Here is a tiny trained network, its code and every weight. The questions are about switching its units off for an input and a class, where a switched-off unit gives its printed mean instead of its output.

import numpy as np


def w(rows, s, z=0):
    codes = np.array(rows[::2]) - 128.0
    scale = np.full(codes.shape[1], s)
    scale[-1] = z or s
    return codes * scale


def f(y):
    return np.maximum(y, 0)


def log_softmax(a):
    a = a - a.max(-1, keepdims=True)
    return a - np.log(np.exp(a).sum(-1, keepdims=True))


def net(x, mask):
    res = np.array(x, float).reshape(1, 8) / 4 @ E
    y = f(res @ A[0][:, :-1].T + A[0][:, -1])
    res = res + np.where(mask, y, B[0][:, -1]) @ B[0][:, :-1]
    return log_softmax(res[-1] @ U[:, :-1].T + U[:, -1])


A, B = {}, {}
E = w([
[98,76,58,111,181,250],'x0',
[232,126,201,163,192,218],'x1',
[131,120,125,134,131,119],'x2',
[132,24,182,30,91,111],'x3',
[167,182,102,3,214,81],'x4',
[128,128,128,126,128,128],'x5',
[40,110,189,142,227,97],'x6',
[127,130,130,124,127,132],'x7',
],0.011)
A[0] = w([
[132,178,109,85,181,93,5],'N0',
[101,152,59,127,86,91,119],'N1',
[69,120,191,138,171,95,80],'N2',
[205,151,110,123,73,161,103],'N3',
[61,134,112,109,96,105,39],'N4',
[190,66,86,117,99,107,104],'N5',
[61,166,162,169,189,127,124],'N6',
[128,47,173,112,98,143,126],'N7',
[130,129,211,93,80,94,31],'N8',
[47,166,113,113,89,108,40],'N9',
[78,113,165,172,66,174,28],'N10',
[138,144,160,97,151,81,155],'N11',
[153,114,154,101,87,118,48],'N12',
[167,91,138,85,155,101,51],'N13',
[137,253,65,217,152,135,106],'N14',
[122,190,155,153,112,106,90],'N15',
[213,146,221,162,166,173,160],'N16',
[120,159,72,143,142,158,140],'N17',
[96,79,136,211,85,144,117],'N18',
[84,108,150,179,79,154,134],'N19',
[139,189,107,44,162,128,66],'N20',
[53,106,207,131,188,111,82],'N21',
[138,146,99,68,178,149,28],'N22',
[183,178,68,138,50,138,79],'N23',
[135,177,185,116,116,92,74],'N24',
[127,22,187,49,109,121,164],'N25',
[166,126,58,86,163,91,77],'N26',
[146,182,214,148,98,67,132],'N27',
[135,149,108,172,155,99,218],'N28',
[77,48,54,109,192,213,128],'N29',
],0.014,0.0022)
B[0] = w([
[171,174,102,179,142,89,196],'N0',
[73,65,90,104,162,119,207],'N1',
[165,103,147,48,158,190,181],'N2',
[151,144,106,54,154,168,199],'N3',
[97,79,92,147,173,110,188],'N4',
[150,170,136,42,131,156,179],'N5',
[162,129,191,53,166,151,191],'N6',
[68,169,175,153,125,87,180],'N7',
[111,102,155,171,116,168,182],'N8',
[66,92,57,112,170,123,198],'N9',
[176,153,105,214,174,83,186],'N10',
[155,117,167,162,112,103,179],'N11',
[110,103,169,109,122,136,163],'N12',
[92,172,118,178,135,105,173],'N13',
[16,188,167,114,80,144,252],'N14',
[158,102,147,161,61,128,172],'N15',
[2,44,22,123,190,67,213],'N16',
[111,141,173,140,86,147,183],'N17',
[175,164,154,150,182,55,201],'N18',
[190,167,144,168,139,83,188],'N19',
[142,168,122,191,137,106,212],'N20',
[190,148,160,31,178,196,192],'N21',
[169,138,132,197,127,87,192],'N22',
[219,154,132,27,174,188,218],'N23',
[152,77,107,185,101,168,175],'N24',
[38,180,169,105,107,113,221],'N25',
[174,142,133,156,141,104,196],'N26',
[177,45,136,162,91,201,203],'N27',
[76,124,170,111,101,156,173],'N28',
[172,53,130,170,45,200,233],'N29',
],0.0096,0.019)
U = w([
[215,139,164,4,194,183,127],'0',
[51,26,2,137,221,108,83],'1',
[216,185,162,232,173,67,71],'2',
[55,181,222,124,52,142,253],'3',
[193,19,149,191,10,198,117],'4',
],0.0099,0.0038)

Each question gives the input, the list of numbers given to net, and the class t.
The units are the neurons (one row each of A and B). Each row of codes is followed by its name. A weight is (code - 128) times the scale printed after its matrix; where a second scale follows, it is the last column's (A, B and U).
mask holds one flag per neuron, in row order. A switched-off neuron (its flag False) gives its mean, the last column of its row in B, instead of its output. The means were averaged over made-up inputs and are rounded, as every weight is.
A unit's drop is (log p(t) with every unit on - log p(t) with that unit switched off) / (log p(t) with every unit on - log p(t) with every unit switched off).
The circuit of an input: a set's keep is (log p(t) with only the set's units on - log p(t) with every unit switched off) / (log p(t) with every unit on - log p(t) with every unit switched off). Starting from the 12 units with the biggest drops (on a tie, the unit counted first), units are removed one at a time, each time the one whose removal leaves the highest keep (on an exact tie, the one counted first), for as long as the keep stays at least 0.8.
units of the circuit, in order: the units of the circuit, biggest drop first
k most important neurons: the k neurons with the biggest drops, biggest first
drop of u: that unit's drop, to one decimal
input [1,-6,1,4,-7,3,-8,-4], class 0: units of the circuit, in order => N23
input [-5,-5,-1,-3,0,8,-6,1], class 0: 2 most important neurons => N23, N16
input [-1,2,4,-4,1,-8,-4,-5], class 0: 2 most important neurons => N23, N25
input [8,0,-4,-8,-4,-6,-4,6], class 3: 2 most important neurons => N14, N27
input [0,-7,2,5,-7,6,1,0], class 1: 2 most important neurons => N9, N4
input [8,1,-8,-6,-5,-4,6,-4], class 4: 2 most important neurons => N29, N23
input [6,-8,8,-4,-6,-2,-8,7], class 0: 2 most important neurons => N23, N16
input [-6,1,7,6,7,6,0,-1], class 2: 2 most important neurons => N14, N29
input [-8,8,-6,6,-7,-5,-4,-4], class 1: 2 most important neurons => N16, N29
input [-8,-8,-3,0,-3,-4,-4,-6], class 1: 3 most important neurons => N9, N1, N29
input [-6,0,-4,-7,3,5,-4,-6], class 3: 2 most important neurons => N14, N29
input [-5,-5,-5,-6,-6,2,-3,-1], class 2: 2 most important neurons => N18, N10
input [6,6,5,-4,-7,-6,8,-6], class 0: 2 most important neurons => N21, N6
input [4,-1,3,7,-3,-7,-3,6], class 3: units of the circuit, in order => N25
input [2,-6,-2,-3,-8,1,7,-2], class 2: drop of N23 => 0.6
input [-2,4,2,-1,0,3,0,3], class 1: drop of N15 => 0.0
input [-7,0,-4,5,1,-5,-4,4], class 4: drop of N24 => 0.1
